Here is a tiny trained network, its code and every weight. The questions are about switching its units off for an input and a class, where a switched-off unit gives its printed mean instead of its output.

import numpy as np


def w(rows, s, z=0):
    codes = np.array(rows[::2]) - 128.0
    scale = np.full(codes.shape[1], s)
    scale[-1] = z or s
    return codes * scale


def norm(h):
    return h / np.sqrt((h * h).mean(-1, keepdims=True) + 1e-5)


def f(y):
    return y / 2 * (1 + np.tanh(0.7978845608 * (y + 0.044715 * y**3)))


def log_softmax(a):
    a = a - a.max(-1, keepdims=True)
    return a - np.log(np.exp(a).sum(-1, keepdims=True))


def net(x, mask):
    res = np.array(x, float).reshape(1, 7) / 4 @ E
    u = 0
    for l in range(3):
        y = f(norm(res) @ A[l][:, :-1].T + A[l][:, -1])
        res = res + np.where(mask[u : u + 10], y, B[l][:, -1]) @ B[l][:, :-1]
        u += 10
    return log_softmax(norm(res)[-1] @ U[:, :-1].T + U[:, -1])


A, B = {}, {}
E = w([
[193,127,178,255],'x0',
[68,126,247,163],'x1',
[191,171,165,28],'x2',
[233,68,58,75],'x3',
[202,56,149,66],'x4',
[88,102,53,131],'x5',
[124,24,94,202],'x6',
],0.0053)
A[0] = w([
[182,75,78,134,253],'0.n0',
[201,130,75,147,120],'0.n1',
[98,150,84,247,139],'0.n2',
[142,188,168,128,99],'0.n3',
[199,156,184,200,170],'0.n4',
[197,117,150,165,134],'0.n5',
[86,124,146,128,160],'0.n6',
[97,194,157,74,202],'0.n7',
[172,6,212,157,108],'0.n8',
[132,165,119,43,144],'0.n9',
],0.012,0.0022)
B[0] = w([
[95,134,128,157,246],'0.n0',
[110,212,8,49,199],'0.n1',
[210,87,87,163,253],'0.n2',
[47,189,98,116,180],'0.n3',
[150,208,165,250,233],'0.n4',
[75,138,116,121,183],'0.n5',
[144,57,119,82,157],'0.n6',
[254,64,84,68,244],'0.n7',
[55,141,137,139,250],'0.n8',
[118,77,183,148,229],'0.n9',
],0.0064,0.0048)
A[1] = w([
[99,102,169,7,125],'1.n0',
[145,76,161,139,94],'1.n1',
[174,69,120,116,253],'1.n2',
[162,215,143,123,178],'1.n3',
[160,139,186,146,109],'1.n4',
[176,186,131,150,77],'1.n5',
[124,177,101,154,31],'1.n6',
[162,142,105,105,213],'1.n7',
[171,166,153,153,108],'1.n8',
[134,162,138,96,91],'1.n9',
],0.013,0.0019)
B[1] = w([
[103,69,146,121,253],'1.n0',
[141,117,137,148,138],'1.n1',
[42,93,161,147,194],'1.n2',
[12,144,174,58,187],'1.n3',
[101,196,201,129,154],'1.n4',
[120,77,196,165,165],'1.n5',
[146,115,127,171,148],'1.n6',
[29,132,2,79,176],'1.n7',
[122,162,179,156,159],'1.n8',
[165,138,92,58,143],'1.n9',
],0.0075,0.0067)
A[2] = w([
[146,195,15,208,205],'2.n0',
[160,205,76,3,238],'2.n1',
[130,202,176,73,211],'2.n2',
[115,155,115,77,139],'2.n3',
[130,89,180,76,173],'2.n4',
[96,80,97,129,42],'2.n5',
[178,98,51,170,138],'2.n6',
[14,138,106,167,240],'2.n7',
[214,121,67,1,36],'2.n8',
[198,102,153,112,2],'2.n9',
],0.0099,0.0022)
B[2] = w([
[42,83,65,161,235],'2.n0',
[59,151,114,21,221],'2.n1',
[72,142,83,78,178],'2.n2',
[141,91,73,117,155],'2.n3',
[175,74,118,128,192],'2.n4',
[92,155,166,162,166],'2.n5',
[104,187,189,5,180],'2.n6',
[117,1,187,75,253],'2.n7',
[75,247,115,86,196],'2.n8',
[58,91,47,152,106],'2.n9',
],0.0059,0.0056)
U = w([
[141,159,48,113,110],'0',
[254,169,111,137,4],'1',
[90,124,126,29,152],'2',
[113,116,139,242,159],'3',
[137,158,146,131,93],'4',
[89,160,223,165,144],'5',
[135,88,46,194,112],'6',
[113,34,181,124,129],'7',
],0.018,0.014)

Each question gives the input, the list of numbers given to net, and the class t.
The units are the neurons (one row each of A and B). Each row of codes is followed by its name. A weight is (code - 128) times the scale printed after its matrix; where a second scale follows, it is the last column's (A, B and U).
mask holds one flag per neuron, layer by layer. A switched-off neuron (its flag False) gives its mean, the last column of its row in B, instead of its output. The means were averaged over made-up inputs and are rounded, as every weight is.
A unit's drop is (log p(t) with every unit on - log p(t) with that unit switched off) / (log p(t) with every unit on - log p(t) with every unit switched off).
The circuit of an input: a set's keep is (log p(t) with only the set's units on - log p(t) with every unit switched off) / (log p(t) with every unit on - log p(t) with every unit switched off). Starting from the 12 units with the biggest drops (on a tie, the unit counted first), units are removed one at a time, each time the one whose removal leaves the highest keep (on an exact tie, the one counted first), for as long as the keep stays at least 0.8.
units of the circuit, in order: the units of the circuit, biggest drop first
top k neurons: the k neurons with the biggest drops, biggest first
k most important neurons of layer l: the k neurons of layer l with the biggest drops, biggest first
drop of u: that unit's drop, to one decimal
input [-6,4,-1,-6,-7,0,7], class 7: 2 most important neurons of layer 0 : (0.n4; 0.n6)
input [6,-1,-1,-1,6,3,1], class 3: most important neuron of layer 0 : (0.n4)
input [-4,-4,-8,-4,-8,0,0], class 6: units of the circuit, in order : (0.n2; 1.n3)
input [8,-8,-1,-3,5,3,-1], class 3: 2 most important neurons of layer 0 : (0.n4; 0.n7)
input [-6,-4,1,-7,2,-3,0], class 7: 2 most important neurons of layer 0 : (0.n9; 0.n1)
input [-2,-6,-4,-6,-5,1,0], class 6: top 3 neurons : (1.n3; 0.n2; 2.n1)
input [2,1,-2,8,3,-4,4], class 6: units of the circuit, in order : (0.n1; 1.n3)
input [-7,-4,-8,-7,-5,-5,6], class 7: 2 most important neurons of layer 0 : (0.n4; 0.n1)
input [6,-6,-1,5,7,-1,4], class 2: top 4 neurons : (0.n1; 2.n6; 0.n2; 0.n9)
input [1,6,3,2,-6,7,0], class 7: top 3 neurons : (1.n2; 0.n1; 0.n4)
input [6,-1,-2,3,3,-5,-4], class 5: top 2 neurons : (0.n4; 1.n3)
input [-7,-4,-4,-4,7,0,-1], class 7: top 2 neurons : (0.n1; 0.n9)
input [4,7,5,6,-4,1,2], class 5: 2 most important neurons of layer 0 : (0.n4; 0.n2)
input [6,3,-1,2,4,-3,-2], class 5: most important neuron of layer 0 : (0.n2)
input [6,-3,3,1,6,-3,4], class 3: 2 most important neurons of layer 2 : (2.n6; 2.n1)
input [0,2,-2,-7,4,4,-4], class 7: drop of 0.n1 : 0.4
input [6,1,1,8,6,-1,3], class 3: drop of 0.n4 : 0.5
input [-7,-3,-2,-3,4,2,4], class 7: drop of 2.n5 : 0.0
